Below is a small trained network, with its code and all its weights. Each question gives an input and a target symbol and asks what happens when units are switched off, that is, made to give their printed mean instead of their output.

import numpy as np


def w(rows, s, z=0):
    codes = np.array(rows[::2]) - 128.0
    scale = np.full(codes.shape[1], s)
    scale[-1] = z or s
    return codes * scale


def norm(h):
    return h / np.sqrt((h * h).mean(-1, keepdims=True) + 1e-5)


def f(y):
    return y / 2 * (1 + np.tanh(0.7978845608 * (y + 0.044715 * y**3)))


def softmax(a):
    e = np.exp(a - a.max(-1, keepdims=True))
    return e / e.sum(-1, keepdims=True)


def log_softmax(a):
    a = a - a.max(-1, keepdims=True)
    return a - np.log(np.exp(a).sum(-1, keepdims=True))


def net(x, mask):
    ids = ['ΔΛΣΦΨΩβεζηθμξπτ'.index(c) for c in x.split()]
    T = len(ids)
    res = E[ids] + P[:T]
    u = 0
    for l in range(2):
        r = norm(res)
        for j in range(3):
            rows = slice(2 * j, 2 * j + 2)
            q, k, v = (r @ M[l][rows].T for M in (Q, K, V))
            z = softmax(np.where(np.tri(T) > 0, q @ k.T / 2**0.5, -1e9)) @ v
            o = O[l][rows]
            res = res + np.where(mask[u + j], z, o[:, -1]) @ o[:, :-1]
        u += 3
        y = f(norm(res) @ A[l][:, :-1].T + A[l][:, -1])
        res = res + np.where(mask[u : u + 8], y, B[l][:, -1]) @ B[l][:, :-1]
        u += 8
    return log_softmax(norm(res)[-1] @ U[:, :-1].T + U[:, -1])


Q, K, V, O, A, B = {}, {}, {}, {}, {}, {}
E = w([
[130,131,118,155,146,115,161,65,121,87,195,82],'Δ',
[151,52,141,77,109,86,120,132,117,117,138,79],'Λ',
[126,141,159,79,133,143,124,150,160,171,208,238],'Σ',
[38,151,133,161,78,170,104,81,178,52,167,159],'Φ',
[132,105,209,109,141,127,64,180,249,46,132,47],'Ψ',
[130,128,114,117,97,41,162,112,91,175,157,98],'Ω',
[136,109,178,162,41,119,121,141,101,86,124,105],'β',
[110,108,85,169,149,49,55,178,156,149,105,227],'ε',
[180,162,82,172,114,102,195,163,62,142,108,151],'ζ',
[26,94,108,140,147,185,81,125,69,217,82,183],'η',
[92,140,124,141,162,64,120,140,84,149,158,80],'θ',
[153,165,96,185,134,61,127,147,129,190,145,129],'μ',
[147,140,119,161,122,110,91,207,73,131,156,158],'ξ',
[200,181,133,84,133,104,104,90,91,112,131,125],'π',
[60,74,141,138,104,77,156,118,123,137,219,146],'τ',
],0.017)
P = w([
[139,124,69,191,128,94,196,90,3,156,181,100],'0',
[101,148,84,123,151,92,209,138,26,121,173,100],'1',
[102,150,101,120,141,98,184,144,53,127,175,123],'2',
[94,154,115,101,132,103,173,165,59,109,164,137],'3',
[108,155,122,100,125,98,149,173,81,112,155,153],'4',
[114,151,136,105,119,93,130,178,101,115,149,176],'5',
[119,162,140,92,110,100,110,203,113,100,143,177],'6',
[120,163,155,92,113,101,93,199,135,112,128,193],'7',
[122,168,174,82,114,95,101,208,132,119,114,203],'8',
],0.0069)
Q[0] = w([
[80,60,81,132,247,255,131,62,178,165,53,185],'L0H1',
[191,86,96,104,220,90,136,156,191,107,157,132],'L0H1',
[82,122,162,64,44,49,61,159,27,92,169,156],'L0H2',
[116,154,136,143,115,120,148,163,107,163,106,163],'L0H2',
[156,112,99,122,168,205,151,70,223,160,107,102],'L0H3',
[45,168,150,164,198,17,128,142,124,152,189,128],'L0H3',
],0.0071)
K[0] = w([
[88,103,25,187,137,160,190,110,2,190,167,139],'L0H1',
[171,117,58,140,184,52,148,124,126,145,185,148],'L0H1',
[124,143,191,73,116,129,72,143,198,118,72,125],'L0H2',
[119,132,156,154,126,99,156,190,138,181,118,163],'L0H2',
[107,134,70,164,147,129,162,111,99,153,201,150],'L0H3',
[118,142,173,109,169,171,78,118,211,124,98,151],'L0H3',
],0.0096)
V[0] = w([
[86,253,193,163,48,132,129,138,173,126,131,131],'L0H1',
[135,152,149,101,169,146,102,45,25,134,115,202],'L0H1',
[59,130,169,132,57,75,155,207,106,184,140,162],'L0H2',
[100,164,199,159,215,222,124,143,164,162,83,18],'L0H2',
[224,112,202,113,155,114,77,115,96,110,108,47],'L0H3',
[115,117,151,99,100,102,111,85,92,78,107,165],'L0H3',
],0.005)
O[0] = w([
[116,190,39,96,166,163,25,57,98,137,152,171,154],'L0H1',
[168,232,128,70,57,26,99,141,144,140,72,116,114],'L0H1',
[170,68,2,96,159,192,76,113,165,120,244,10,237],'L0H2',
[156,125,161,160,108,175,36,108,94,131,190,162,2],'L0H2',
[106,175,162,105,138,62,90,43,163,129,167,45,119],'L0H3',
[233,149,108,131,137,206,98,141,188,70,85,80,151],'L0H3',
],0.0057,0.0052)
A[0] = w([
[2,73,89,161,93,105,162,146,152,153,145,172,115],'L0N1',
[112,107,159,162,112,129,72,102,86,71,126,38,115],'L0N2',
[154,87,57,153,105,108,108,122,105,133,185,169,249],'L0N3',
[133,114,168,118,141,101,131,134,187,80,103,77,150],'L0N4',
[109,124,112,118,113,148,123,163,98,197,69,102,57],'L0N5',
[165,138,97,102,126,73,120,154,74,135,122,149,195],'L0N6',
[206,194,126,113,177,98,95,82,82,130,82,135,84],'L0N7',
[177,93,117,163,132,86,183,134,124,156,157,147,219],'L0N8',
],0.0071,0.002)
B[0] = w([
[185,237,148,140,110,118,100,87,147,89,77,50,206],'L0N1',
[154,125,45,119,196,173,124,141,165,202,66,161,167],'L0N2',
[94,165,114,94,164,137,255,171,92,96,151,60,255],'L0N3',
[157,223,164,164,101,154,176,226,199,145,72,124,145],'L0N4',
[53,95,195,136,58,173,106,231,160,115,240,124,133],'L0N5',
[71,181,247,102,87,130,111,68,149,77,114,129,225],'L0N6',
[140,165,215,132,119,126,21,146,187,64,205,42,145],'L0N7',
[66,152,135,65,169,155,90,151,81,61,118,153,206],'L0N8',
],0.0062,0.007)
Q[1] = w([
[81,184,86,20,167,126,194,193,118,43,184,78],'L1H1',
[126,135,150,146,107,151,83,124,147,123,145,95],'L1H1',
[175,72,155,249,103,152,125,49,141,197,110,174],'L1H2',
[81,135,130,160,115,134,123,167,107,130,171,120],'L1H2',
[179,35,213,159,93,154,88,68,146,210,107,184],'L1H3',
[126,135,154,113,98,182,95,96,123,103,161,139],'L1H3',
],0.011)
K[1] = w([
[124,100,123,113,141,164,53,148,254,136,106,169],'L1H1',
[148,118,114,121,84,107,71,94,76,147,145,122],'L1H1',
[124,158,138,163,127,103,191,124,25,122,167,80],'L1H2',
[76,101,116,156,139,156,96,160,220,139,135,139],'L1H2',
[118,142,140,156,148,98,194,107,19,118,160,79],'L1H3',
[112,141,120,76,112,139,110,80,65,114,181,111],'L1H3',
],0.0097)
V[1] = w([
[115,89,141,100,121,127,114,172,120,212,117,140],'L1H1',
[78,125,129,55,98,130,152,65,143,156,172,255],'L1H1',
[31,139,185,125,23,199,172,80,77,116,226,74],'L1H2',
[34,145,71,175,51,135,58,134,161,123,66,117],'L1H2',
[57,130,113,175,194,57,101,142,86,69,138,129],'L1H3',
[124,168,74,129,145,200,144,88,51,184,92,99],'L1H3',
],0.0069)
O[1] = w([
[75,93,160,88,34,98,195,168,47,139,167,23,40],'L1H1',
[66,172,117,98,218,187,185,123,87,134,187,132,3],'L1H1',
[171,119,166,179,116,72,86,117,164,128,213,189,145],'L1H2',
[77,124,84,187,2,149,142,45,142,29,129,128,104],'L1H2',
[88,53,103,66,111,167,66,164,126,77,88,184,226],'L1H3',
[147,140,68,137,110,212,118,128,136,183,101,99,109],'L1H3',
],0.008,0.0043)
A[1] = w([
[150,155,73,67,103,101,147,189,154,165,193,165,254],'L1N1',
[114,105,190,175,3,152,234,176,203,109,186,67,138],'L1N2',
[171,198,88,104,110,134,154,79,207,135,116,27,91],'L1N3',
[118,139,141,88,80,65,169,179,104,164,122,57,99],'L1N4',
[54,101,176,227,140,195,81,135,112,106,126,66,106],'L1N5',
[111,146,159,108,60,159,85,176,99,138,104,139,133],'L1N6',
[155,170,189,144,174,171,217,136,151,113,176,101,246],'L1N7',
[103,135,111,156,37,132,140,61,109,162,104,70,216],'L1N8',
],0.0072,0.0022)
B[1] = w([
[109,126,154,184,102,167,191,28,111,209,69,94,254],'L1N1',
[136,58,185,227,105,164,60,105,54,186,28,117,167],'L1N2',
[244,186,96,145,135,83,140,181,116,180,149,167,189],'L1N3',
[176,114,132,136,121,237,110,121,201,116,107,213,213],'L1N4',
[150,202,161,174,119,169,217,81,133,151,87,160,157],'L1N5',
[176,116,141,116,170,103,217,76,143,177,207,72,168],'L1N6',
[3,60,195,109,118,215,116,177,254,176,116,70,196],'L1N7',
[126,99,85,133,108,116,91,245,138,177,233,177,157],'L1N8',
],0.0069,0.0054)
U = w([
[135,55,99,158,155,87,150,78,184,104,175,66,95],'Δ',
[131,38,100,80,162,130,41,91,76,171,102,74,120],'Λ',
[174,100,126,86,95,129,181,2,117,168,86,141,170],'Σ',
[116,190,89,181,131,200,136,75,180,78,149,190,47],'Φ',
[183,67,189,181,153,142,150,152,160,141,21,95,110],'Ψ',
[151,84,143,87,123,87,124,181,83,128,196,184,103],'Ω',
[176,59,136,152,205,144,107,103,132,142,111,242,135],'β',
[146,222,186,117,107,62,96,115,167,124,107,119,149],'ε',
[88,111,82,92,99,124,157,149,94,62,51,97,180],'ζ',
[66,161,151,80,152,202,135,134,142,190,153,94,206],'η',
[84,167,94,186,180,88,118,71,71,182,61,116,78],'θ',
[210,144,36,151,137,149,126,168,110,176,134,101,136],'μ',
[191,172,162,169,152,154,218,118,51,109,76,192,6],'ξ',
[172,119,155,103,158,200,54,80,96,110,138,80,58],'π',
[82,106,151,203,43,153,100,107,104,149,145,93,186],'τ',
],0.0081,0.0023)

Each question gives the input, a string of symbols that net reads in full, and the target symbol t.
The units are the heads (2 rows each of Q, K, V and O) and the neurons (one row each of A and B). Each row of codes is followed by its name. A weight is (code - 128) times the scale printed after its matrix; where a second scale follows, it is the last column's (O, A, B and U).
mask holds one flag per unit, layer by layer, with each layer's heads first. A switched-off unit (its flag False) gives its mean, the last column of its rows in O or B, instead of its output. The means were averaged over made-up inputs and are rounded, as every weight is.
A unit's drop is (log p(t) with every unit on - log p(t) with that unit switched off) / (log p(t) with every unit on - log p(t) with every unit switched off).
The circuit of an input: a set's keep is (log p(t) with only the set's units on - log p(t) with every unit switched off) / (log p(t) with every unit on - log p(t) with every unit switched off). Starting from the 12 units with the biggest drops (on a tie, the unit counted first), units are removed one at a time, each time the one whose removal leaves the highest keep (on an exact tie, the one counted first), for as long as the keep stays at least 0.8.
circuit, biggest first: the units of the circuit, biggest drop first
unit that matters most: the unit with the biggest drop
top k neurons: the k neurons with the biggest drops, biggest first
top k neurons in layer l: the k neurons of layer l with the biggest drops, biggest first
heads that matter: for each layer, one digit per head in row order, 1 if its drop is at least 0.15 and else 0, layers parted by /
input Λ Ω η Σ π β Λ μ Δ, target Ψ: circuit, biggest first => (L0H1, L1N2)
input θ Ω η Φ Σ Σ Δ Ω, target η: heads that matter => 000 / 100
input π β Ψ, target Ψ: circuit, biggest first => (L0N4, L1N2)
input Ψ β θ ξ ε, target ε: heads that matter => 001 / 000
input π Δ Ω ξ ξ, target ε: circuit, biggest first => (L0H1, L0N6)
input Φ Σ ε β ξ π θ, target ε: top 2 neurons => (L0N7, L0N3)
input η η Δ μ ξ ξ ξ, target τ: circuit, biggest first => (L1H2, L1N2, L1H1)
input θ π Ω η, target τ: circuit, biggest first => (L0N5, L1H2)
input ζ μ τ θ Σ ξ ξ μ η, target τ: unit that matters most => L0N5
input Σ Ω μ θ Σ Σ Σ β, target μ: heads that matter => 101 / 000
input π Λ Σ ξ Λ ξ Ω, target Ψ: circuit, biggest first => (L0H1, L1N2)
input τ Λ τ τ τ Δ, target Ψ: heads that matter => 100 / 100
input ζ Σ Σ τ η τ, target τ: circuit, biggest first => (L0N5, L1H2, L1N2, L1H1)
input β ζ η Ψ Λ Σ Φ π, target π: unit that matters most => L0H1
input μ μ ξ θ, target Λ: heads that matter => 010 / 011
input η ε Δ θ ζ π ε, target ζ: heads that matter => 000 / 010
input Σ Ω β Φ μ Φ Δ θ, target Φ: circuit, biggest first => (L1H2, L1H1)
input Δ Ψ ξ ξ θ Δ ξ, target ξ: top 4 neurons => (L0N2, L0N3, L1N5, L0N4)
input π ξ τ ε ξ Σ, target η: circuit, biggest first => (L1H1, L1N7)
input η ζ θ η ε ε ξ β Ω, target μ: unit that matters most => L0H3
input Ω Λ ε τ ζ ξ Ψ, target Ψ: heads that matter => 000 / 100
input Ω Σ Ψ Λ ζ Ω Δ Δ θ, target θ: top 2 neurons in layer 1 => (L1N5, L1N7)
input θ Φ η ε ξ Σ μ Σ ζ, target η: heads that matter => 000 / 000
input Ω ξ θ ξ, target Ω: heads that matter => 100 / 011
input ε ξ Ψ Σ τ β, target β: heads that matter => 010 / 000
input μ π Ω Σ Λ Ω, target Ψ: heads that matter => 101 / 000
input Ω η π Ω η ε Λ π ξ, target ε: unit that matters most => L0N3
input ε ξ ξ Σ β θ Λ η Δ, target τ: heads that matter => 100 / 010
input ε θ Ω, target ζ: heads that matter => 000 / 001
input τ Ψ τ ξ ξ, target ξ: top 4 neurons in layer 0 => (L0N2, L0N3, L0N6, L0N4)
